[-67 218 -114 103 79 25 -12 -3 1 81 -52 -233 -19 133 152 -113 -98 -170 -81 -34 16 -52 -127 -82 -101 -5 -93 -2 68 -1 -130 14 29 50 140 28 -114 193 -33 -64 73] | 12
[9 93 -23 47 -68 -102 -11 -39 -137 11 55 2 -37 136 120 -14 149 75 -7 -34 34 -46 91 -7 -145 221 -110 -151 -59 77 38 -5 -188 55 109 -15 117 -72 -133 -24 58] | 9
[59 -33 -31 -17 -217 43 141 -31 7 25 82 179 -50 151 45 53 43 159 -15 68 112 -24 71 138 70 155 52 -129 -148 85 105 73 -264 -36 69 26 124 -108 -80 188 2] | 21
[-223 -141 63 113 -46 -59 46 139 32 39 -142 94 152 155 -157 70 31 189 -242 111 -271 -103 22 -182 271 30 151 -190 -45 -37 -60 5 84 15 -95 50 -192 236 245 372 311] | 23
[121 -27 -54 34 -21 81 20 101 180 -62 43 -17 6 -236 -55 71 -39 -129 241 19 43 118 -56 108 61 -188 208 120 95 -77 -130 64 36 -56 90 249 120 -61 -47 58 -158] | 17
[-135 155 -95 53 263 100 16 16 27 47 -9 -166 30 288 117 -21 -226 -3 -129 45 10 -111 -228 -129 47 -79 147 -8 137 56 -137 -74 54 74 23 81 -222 177 77 85 93] | 10
[30 65 27 68 202 32 -62 16 5 -42 20 -125 139 47 63 96 -126 -1 -90 53 22 -92 -214 6 44 -75 52 31 62 25 -56 -75 17 66 -86 165 -41 51 91 -51 28] | 4
[-29 101 30 122 178 56 -67 87 -32 -99 88 -39 33 -23 28 -68 35 80 -43 -7 -25 5 -53 -75 -3 -5 21 10 76 116 -106 -68 -65 86 48 140 46 -9 -103 -69 2] | 1
[25 70 109 134 114 6 -76 74 -63 -25 114 -6 88 -76 39 -23 55 36 -70 35 -34 -39 -9 12 -12 46 -100 -73 -5 89 12 -2 -175 72 17 106 102 -125 -63 -136 15] | 0
[-215 28 151 152 198 -22 12 71 -223 98 -20 84 214 134 -18 -44 102 183 -409 53 -267 -168 -10 -152 87 148 -143 -228 -110 69 5 -111 -94 144 -74 15 -117 115 141 -17 337] | 3
[-174 48 11 14 198 210 212 97 -8 176 115 179 -22 99 -4 -52 -79 52 -133 89 -103 -48 -55 18 160 -64 132 -101 -28 43 -34 33 -195 50 42 52 -117 -57 25 133 116] | 17
[222 147 -91 44 -280 -200 -134 -147 -109 -133 49 -150 -89 147 234 12 169 50 124 -87 269 -22 95 76 -299 326 -222 -84 -62 125 89 10 -203 19 165 -11 288 -91 -272 -119 -103] | 6
[162 158 -99 21 47 31 -120 -42 67 -206 178 -150 -127 176 194 15 -91 98 188 -2 313 1 -95 35 -108 48 118 61 148 209 -25 -30 -159 31 103 125 153 -144 -245 -18 -225] | 2
[34 3 -88 19 -378 -108 114 -154 68 -18 33 101 -146 183 136 79 -4 154 -35 114 90 108 97 91 -72 206 169 -12 -148 83 -21 134 -314 -138 50 -175 114 -108 -203 297 -12] | 32
[36 48 -20 103 -121 4 28 22 51 121 -48 -79 87 6 52 0 -68 -146 -71 53 3 -61 -39 68 24 9 -105 -86 -66 -60 17 111 -60 -26 86 63 -10 67 64 8 59] | 18
[-16 68 -40 75 -139 -117 -59 27 156 -16 -47 -186 -108 148 80 81 -92 -75 13 71 36 -56 -81 -28 29 -3 27 -33 44 -14 -27 168 -53 -30 -52 -46 -88 90 25 200 69] | 26
[178 180 -111 -146 135 282 177 -21 240 -11 267 -26 -333 -56 168 110 -257 -197 269 60 333 77 -298 350 31 -272 196 265 76 48 -34 174 -297 -22 -42 101 70 -263 -205 7 -285] | 23
[145 -183 -29 82 -274 -231 -151 70 4 -273 -64 57 118 -186 -140 120 320 181 288 -71 -36 148 237 -73 -56 134 211 -35 50 -30 -121 -91 142 -51 136 256 324 -21 -110 153 -90] | 10
[-211 49 70 91 452 132 43 117 -62 46 -52 -36 209 -8 -68 28 -98 14 -295 43 -257 -93 -278 -137 173 -194 115 49 69 -37 -210 -169 160 142 -158 185 -242 240 224 -9 238] | 5
[111 -86 -48 -46 94 72 10 8 115 -119 119 57 76 127 11 210 -162 175 166 114 155 -12 -112 73 123 -78 426 20 120 70 -30 -79 -45 -29 -18 245 78 -149 26 208 -155] | 10
[-111 233 -12 22 328 100 59 10 -91 100 98 -93 -78 94 145 -49 -62 -92 -116 -16 -23 -80 -191 -10 -66 -49 -72 10 44 45 -83 -26 -132 137 -16 9 -109 4 -47 -130 99] | 7
[113 79 43 82 32 35 -26 -54 -77 -29 74 -28 127 69 124 39 -39 72 -151 50 107 -84 -109 100 -25 101 -109 -34 -84 112 56 -50 -174 46 -9 106 106 -42 -32 -131 -6] | 2
[19 2 58 57 101 -49 -73 42 -58 -94 87 16 72 44 17 83 60 152 1 32 -3 -51 -14 -25 13 65 72 -75 34 83 -4 -71 -95 68 -31 126 88 -95 -24 20 18] | 4
[64 162 -103 3 185 211 77 79 184 34 119 -113 -129 -175 67 -18 -177 -275 210 5 103 96 -200 133 1 -281 146 195 149 -47 -168 95 -44 -5 100 185 2 -71 -109 -63 -173] | 16
[-147 23 123 159 274 121 -1 81 -63 63 38 31 262 189 8 -20 -158 178 -374 149 -130 -173 -147 -107 199 2 42 -144 -13 125 -2 -102 -81 90 -71 116 -159 79 179 26 189] | 0
[-68 7 11 59 -309 -138 123 -80 -48 46 -19 140 -105 116 74 37 145 131 -184 76 -81 48 117 38 -47 242 -32 -92 -228 44 2 129 -300 -58 -24 -200 65 -6 -123 208 166] | 30
[43 -112 -26 61 -336 -183 14 27 116 -188 -36 113 -118 -243 -93 109 242 86 172 8 -107 269 169 12 -46 47 251 124 -42 -50 -205 96 -59 -121 10 12 219 -42 -206 269 -36] | 31
[110 153 -98 -98 215 191 109 -63 35 -32 213 1 -136 83 170 77 -153 -8 133 22 242 19 -214 185 -48 -89 186 135 68 104 -48 -32 -212 39 23 133 85 -188 -166 -45 -181] | 9
[157 208 -120 -30 -117 47 65 -81 173 -47 77 -170 -296 -36 202 61 -109 -232 132 3 244 88 -205 227 -113 -86 -27 228 -12 7 -74 198 -204 -45 -24 -31 73 -33 -216 -20 -146] | 27
[13 48 -55 44 -127 30 80 75 14 -10 49 83 -125 -147 -18 -77 186 -39 125 -62 -19 111 111 50 -40 33 -15 -4 -38 -7 -86 82 -111 1 168 75 150 -43 -192 36 -23] | 19
[60 148 -81 43 111 -10 -113 -39 37 -105 50 -221 -13 229 169 50 -150 28 34 17 181 -87 -174 -33 -61 13 73 18 134 106 -48 -53 -22 52 22 99 -17 29 -47 3 -57] | 5
[126 -283 38 60 -453 -160 9 31 24 -116 -72 230 180 -1 -150 179 215 286 38 76 -23 14 238 57 146 220 140 -196 -169 -5 92 18 -49 -103 44 153 245 -28 50 321 35] | 21
[-126 84 34 35 66 32 101 141 24 71 64 61 -184 -152 -41 -37 137 -106 26 -17 -157 44 9 18 36 -76 -41 -8 -15 -51 -88 140 -145 59 -18 -10 -25 -43 -81 57 118] | 23
[-6 69 -2 83 20 -71 -32 4 -59 49 -16 -85 76 57 74 25 20 -42 -50 9 -31 -69 -26 -22 -60 70 -67 -95 -9 -14 -18 0 -48 41 44 56 10 27 23 -31 85] | 10
[59 -72 -40 78 -341 -161 -30 60 58 -163 -104 21 -57 -143 -89 48 271 53 110 -58 -56 121 139 -16 -12 100 19 14 -61 -49 -112 65 44 -45 52 81 174 119 -109 180 34] | 24
[17 94 -17 68 74 -63 -64 4 -61 -43 -7 -117 43 10 70 31 51 -26 -9 -34 -6 -33 -71 -30 -84 35 -42 -6 36 3 -76 -52 6 68 16 97 37 50 -28 -66 45] | 7
[27 63 -19 51 -27 -74 -20 -22 -68 15 31 -35 30 112 94 34 45 35 -4 9 36 -58 14 5 -77 127 -30 -111 -17 38 16 -7 -115 33 71 44 70 -43 -42 4 36] | 10
[-98 12 -47 15 -15 60 102 49 92 -21 -10 41 -83 158 -7 46 -48 100 -81 65 -22 -15 -86 -28 149 -29 175 -3 -4 38 -87 42 -49 5 -47 34 -101 122 17 272 102] | 24
[-20 134 -109 25 -103 81 112 12 20 31 60 22 -182 82 88 -106 54 -15 32 -35 78 35 28 40 -42 68 -32 -25 -38 64 -50 85 -169 12 166 0 50 10 -190 72 -2] | 20
[115 157 -113 -46 199 69 -55 -11 102 -141 171 -158 -157 73 153 81 -136 -32 268 -9 239 27 -184 62 -84 -115 222 140 210 90 -104 -22 -77 42 38 159 73 -148 -171 -7 -214] | 7
[-49 134 -90 3 14 114 110 40 88 32 66 -22 -192 81 75 -46 -48 -56 24 6 62 10 -88 42 33 -53 43 35 17 38 -75 100 -131 21 56 13 -47 26 -108 109 11] | 22
[-332 226 -78 32 338 267 285 -19 123 220 6 -40 -143 186 126 -62 -372 -120 -379 153 -165 22 -376 -44 136 -263 240 200 18 2 -291 74 -116 13 -134 -149 -432 218 51 200 216] | 32
[22 84 -81 112 -317 -101 18 18 -83 10 -27 27 -97 -45 47 -157 293 -16 59 -108 -14 81 244 -17 -173 244 -205 -124 -111 18 -34 82 -129 -7 282 -14 201 27 -243 -12 35] | 17
[58 149 -54 6 23 115 118 -34 -2 131 126 4 -77 45 153 -26 -79 -115 19 34 121 -19 -69 165 -65 15 -53 -29 -52 38 31 89 -258 5 120 33 64 -135 -114 -76 -56] | 14
[27 2 29 45 152 5 -26 21 -33 -60 1 -34 152 -15 3 118 -20 51 -67 30 -31 -48 -146 7 45 -40 85 25 21 2 -76 -106 37 59 -78 185 16 47 76 -15 43] | 6

[43 -190 360 -43 -179 -52 -285 -169 -160 306 -56 387 -183 23 38 204 -281 147 323 -333 113 28 -128 207 -111 -230 81 185 -41 157 -140 -99 195 172 -32 99 236 -10 -257 104 -12] | 12
[128 341 168 -181 260 77 27 77 172 -201 96 -153 -146 -85 261 -148 91 -209 198 -206 -14 -99 -134 -2 -210 -81 61 -123 -227 21 -32 16 -156 78 32 -56 40 -152 -23 -148 -73] | 6
[-347 -330 -106 478 -85 -23 -154 41 -108 435 92 78 148 64 -253 -168 -118 242 199 143 110 72 -53 -45 -64 -193 -131 -11 -171 -159 -124 29 68 -155 -107 20 41 143 245 -95 91] | 22
[255 -73 -141 -92 144 -20 63 21 -431 -18 -322 -62 -51 -60 107 -85 103 -256 32 -345 86 -89 197 -134 42 -330 173 -7 297 106 -4 62 -259 -131 140 138 308 626 -434 -130 -236] | 29
[-502 -228 173 490 52 -36 -198 3 40 451 308 78 153 48 -296 -142 -138 298 163 236 64 144 -167 -96 -88 135 -269 -218 -463 -74 -229 -392 305 -171 -164 23 26 -421 427 -139 195] | 9
[155 -386 75 -42 -359 -174 36 -69 -300 16 -171 304 -149 238 -35 19 -167 107 127 -453 148 -126 88 -40 86 -123 323 191 296 -183 -114 -52 -263 40 -11 264 58 756 -392 -138 -380] | 21
[109 115 -185 44 82 74 77 78 -246 32 -16 -15 -41 108 63 -116 142 -243 37 -98 -22 11 132 -267 154 -184 119 -116 65 -84 38 114 -195 -106 146 -39 133 425 -171 -32 -55] | 24
[245 190 207 -213 -55 111 -151 34 -212 68 22 20 -397 -19 51 112 -235 -128 362 -233 -23 57 -116 67 -38 -297 113 49 -71 255 -138 -42 94 106 249 115 192 -133 -236 -27 21] | 8
[-108 -129 294 71 348 -232 -36 -113 91 -78 -152 180 134 -49 99 -192 92 13 -75 -259 149 -169 -105 -110 -128 117 102 -195 -153 65 -28 -265 -100 -31 -139 83 151 31 -87 -290 -221] | 12
[122 -73 263 -159 161 -129 -9 -52 -142 -158 -168 120 -34 -25 44 -204 98 -152 10 -376 22 -131 -24 -288 21 -75 67 -123 -42 98 -83 -150 -145 35 34 205 167 101 -303 -228 -194] | 10
[26 342 227 79 364 60 -31 96 15 259 154 22 12 175 168 89 145 4 100 -29 15 -5 -27 -264 8 -80 177 -419 -228 313 -123 -128 126 57 319 111 466 -29 63 -199 179] | 14
[-366 -79 18 338 95 -56 -147 -186 56 100 88 257 -49 -54 -142 -138 -225 -42 1 167 30 139 -195 105 36 215 -45 -42 -300 -147 88 -286 152 -239 -218 -331 -172 -320 108 91 -13] | 14
[-225 29 -203 344 31 138 -179 -36 -16 379 121 74 -17 -61 57 40 -139 -7 249 152 86 153 -63 302 -144 -191 -60 108 -144 -154 85 138 102 -143 -154 -372 15 36 147 246 124] | 26
[234 310 148 -240 213 71 29 106 -21 -204 19 -182 -267 -86 208 -72 -8 -234 214 -251 6 -70 -90 3 -149 -123 138 -101 -121 124 -74 -63 -143 37 142 46 97 -90 -126 -191 -118] | 5
[-464 -457 -244 516 -140 -22 -138 -208 -333 450 62 279 177 -4 -256 -75 -124 20 -42 155 78 257 118 34 146 140 -260 72 -56 -395 34 -317 160 -405 -409 -317 -94 125 33 312 9] | 29
[29 509 182 -70 600 168 -23 174 186 34 190 -282 118 -145 351 -163 385 -239 157 -53 -43 -33 -76 -223 -252 -164 -152 -400 -438 178 -57 56 3 74 81 -97 306 -385 189 -126 233] | 4
[229 485 67 -220 294 184 54 196 -38 -168 129 -305 -237 -69 182 -137 112 -342 213 -109 -107 -5 -62 -191 -61 -184 36 -234 -220 158 -74 15 -98 13 268 7 140 -210 -42 -165 57] | 5
[-367 -275 -152 395 -34 -48 -173 -231 -149 266 15 392 111 -29 -97 -85 -92 -82 -51 90 75 190 1 76 102 130 -138 97 -127 -359 167 -145 88 -262 -397 -432 -155 34 -4 329 -24] | 23
[-305 -109 -229 409 250 -20 -19 -2 27 176 8 -40 215 -81 6 -237 83 -23 8 117 122 4 3 34 -134 -27 -71 -93 -134 -224 76 14 -111 -265 -224 -235 -5 196 191 -57 -51] | 27
[336 288 219 -260 200 14 -1 135 81 -200 -122 -182 -313 -58 211 -78 -100 -79 339 -335 59 -225 -191 82 -261 -398 326 -46 -27 340 -118 186 -204 183 338 259 243 119 -181 -396 -157] | 11
[-197 205 0 247 533 -47 -108 -104 38 35 -80 137 38 -132 87 -119 31 -238 -125 135 56 62 -125 -31 16 103 79 -271 -270 152 185 -181 94 -229 -16 -325 124 -253 39 -29 23] | 17
[190 75 105 -217 178 3 68 132 -96 -175 -66 -239 -120 -135 197 -141 45 -144 196 -329 75 -119 -11 -3 -223 -187 58 -54 -63 25 -133 -55 -233 -3 7 119 117 57 -107 -233 -177] | 1
[-275 45 20 308 333 -68 -46 -39 249 50 33 66 133 -48 66 -232 36 16 23 84 92 -64 -171 23 -159 25 46 -168 -285 -73 73 -4 -56 -113 -128 -201 8 -54 204 -144 -23] | 17
[-302 18 -74 400 265 6 -25 47 119 250 150 33 258 74 16 -206 181 46 15 149 61 7 -27 -188 -57 -14 -53 -254 -272 -151 12 30 -27 -126 -89 -152 100 85 276 -92 105] | 21
[-169 -320 14 143 -233 -8 -141 -17 -364 208 82 27 -225 -79 -243 15 -402 64 236 -24 93 202 -45 190 -31 28 -125 135 -119 -145 -191 -427 150 -250 -184 -15 -111 -210 30 33 -75] | 1
[37 -258 -306 121 -176 68 -118 -33 -560 176 -212 12 -180 -128 -217 -105 -219 -210 172 -74 15 148 98 26 126 -389 -63 217 193 -44 7 74 -37 -264 27 -42 46 321 -305 123 -74] | 28
[216 -121 -54 -76 80 -63 48 68 -209 -65 -267 -16 38 -7 130 -209 170 -128 110 -389 95 -197 100 -184 -74 -409 151 30 189 -16 -21 289 -364 40 64 187 214 652 -304 -213 -227] | 24
[-246 -190 -371 286 45 -16 22 -156 -125 -77 -103 63 18 -169 -68 -299 -73 -266 -78 59 43 77 24 131 42 75 -72 130 12 -423 217 -52 -193 -396 -355 -437 -290 215 -87 172 -227] | 28
[59 -333 249 -28 -302 -134 -118 -25 -288 76 -65 136 -337 69 -219 46 -445 189 295 -295 134 -19 -115 128 -46 -78 169 151 56 74 -271 -343 20 -24 51 350 27 117 -200 -262 -261] | 8
[-253 84 -102 406 364 79 -251 29 -103 450 12 40 118 -123 -14 -35 -4 -41 128 237 80 152 -79 7 -86 -256 -109 -174 -278 187 52 69 235 -167 37 -219 275 -183 211 39 270] | 22
[144 -339 211 -77 124 -298 -31 -108 -109 -134 -435 244 40 -41 136 -139 5 36 22 -541 240 -294 -24 0 -160 -207 301 80 196 80 -21 29 -314 70 -74 260 216 579 -387 -322 -424] | 19
[6 -360 -211 150 -406 38 -6 48 -330 227 -24 -30 -124 90 -178 -83 -226 114 319 -168 80 6 89 87 -24 -355 38 255 214 -246 -161 126 -177 -111 -20 151 -2 609 -145 -38 -157] | 28
[135 -240 214 -109 -406 -13 -52 79 -359 134 100 25 -340 160 -181 78 -331 152 369 -309 56 31 -10 -13 4 -128 86 112 46 -24 -351 -296 2 30 106 385 53 146 -170 -191 -156] | 5
[307 132 194 -278 -51 76 36 153 -333 -8 74 -113 -283 107 57 39 -15 -135 245 -334 -31 0 70 -240 55 -172 108 -117 2 133 -249 -185 -66 68 268 303 232 102 -239 -186 -65] | 4
[-139 -82 -16 57 -225 8 -149 -200 -114 -140 54 211 -431 -137 -193 -91 -500 -205 163 12 -28 193 -228 318 61 170 -20 258 -161 -240 78 -309 74 -230 -228 -341 -429 -372 -133 203 -184] | 8
[-279 -114 -162 340 307 -38 -170 -202 -122 235 -132 237 161 -196 105 -44 24 -183 -85 47 143 121 25 184 -58 46 -87 8 -93 -133 223 -113 65 -289 -349 -455 52 34 -39 254 -40] | 27
[-391 -58 -4 404 190 -62 -215 -220 -14 230 38 335 -28 -74 -105 -13 -249 -45 -38 223 81 198 -173 177 52 219 -8 -64 -286 -43 139 -332 257 -282 -204 -406 -68 -341 106 162 35] | 16
[180 35 123 -144 -121 57 -163 6 -304 2 -56 24 -448 -82 -114 20 -365 -142 325 -178 -13 84 -142 91 11 -255 88 115 -38 216 -126 -122 85 -23 201 113 60 -161 -252 -64 -62] | 8
[-211 152 47 307 89 108 -174 70 156 327 219 -37 -107 18 -59 -27 -229 166 349 203 37 71 -249 158 -185 -223 25 -90 -331 112 -104 66 180 -24 129 -75 112 -239 303 -99 212] | 15
[-40 -125 207 62 -20 -39 -241 -70 -134 174 -67 150 -209 -94 -103 5 -317 62 281 -130 83 40 -198 162 -122 -210 26 83 -135 191 -117 -123 157 -2 31 76 116 -182 -95 -77 -15] | 11
[208 127 190 -137 -69 174 -89 237 -235 335 182 -232 -224 45 120 201 -124 123 507 -219 62 41 2 66 -228 -414 24 -38 -106 215 -359 -28 98 136 243 283 382 -22 35 -125 150] | 1
[-291 -13 60 282 170 39 -114 58 -125 263 239 -78 -33 -56 -135 -40 -138 26 118 180 58 192 -78 -8 -57 173 -174 -217 -365 -21 -150 -466 229 -259 -98 -91 20 -439 289 -80 107] | 3
[-353 -421 -121 355 -219 -132 -116 -323 -205 192 0 552 47 76 -114 -13 -176 -46 -118 -24 108 179 52 122 190 320 -29 189 -2 -515 168 -316 25 -280 -500 -422 -269 211 -136 369 -204] | 23
[75 -89 511 38 2 -76 -73 111 17 509 148 160 142 373 168 223 114 488 322 -379 179 -185 19 -214 -194 -257 223 -250 -67 266 -414 -70 69 346 243 567 649 408 23 -359 84] | 14
[-21 30 116 55 18 86 -208 89 -202 225 90 -115 -286 -129 -91 60 -330 22 377 -9 69 134 -160 207 -175 -200 -50 19 -211 191 -193 -204 201 -81 82 59 107 -349 81 -96 71] | 4
[-228 -372 -187 229 -67 -139 -9 -281 -196 2 -136 371 104 -35 3 -147 -12 -177 -171 -152 107 58 113 73 114 226 -21 164 98 -496 199 -202 -171 -293 -488 -371 -220 385 -247 264 -315] | 27
[-170 36 -21 82 143 54 -212 -129 -181 -24 6 68 -237 -308 -82 -112 -260 -325 89 76 -18 237 -162 195 -14 88 -202 62 -288 -52 100 -310 181 -275 -226 -396 -199 -596 -35 214 -3] | 4
[14 -3 -28 11 11 -9 -164 -6 -208 -154 -124 -110 -531 -286 -181 -67 -588 -164 284 -1 88 104 -270 436 -141 -69 111 187 -99 138 -19 -272 49 -258 27 -88 -206 -364 -72 -154 -227] | 5
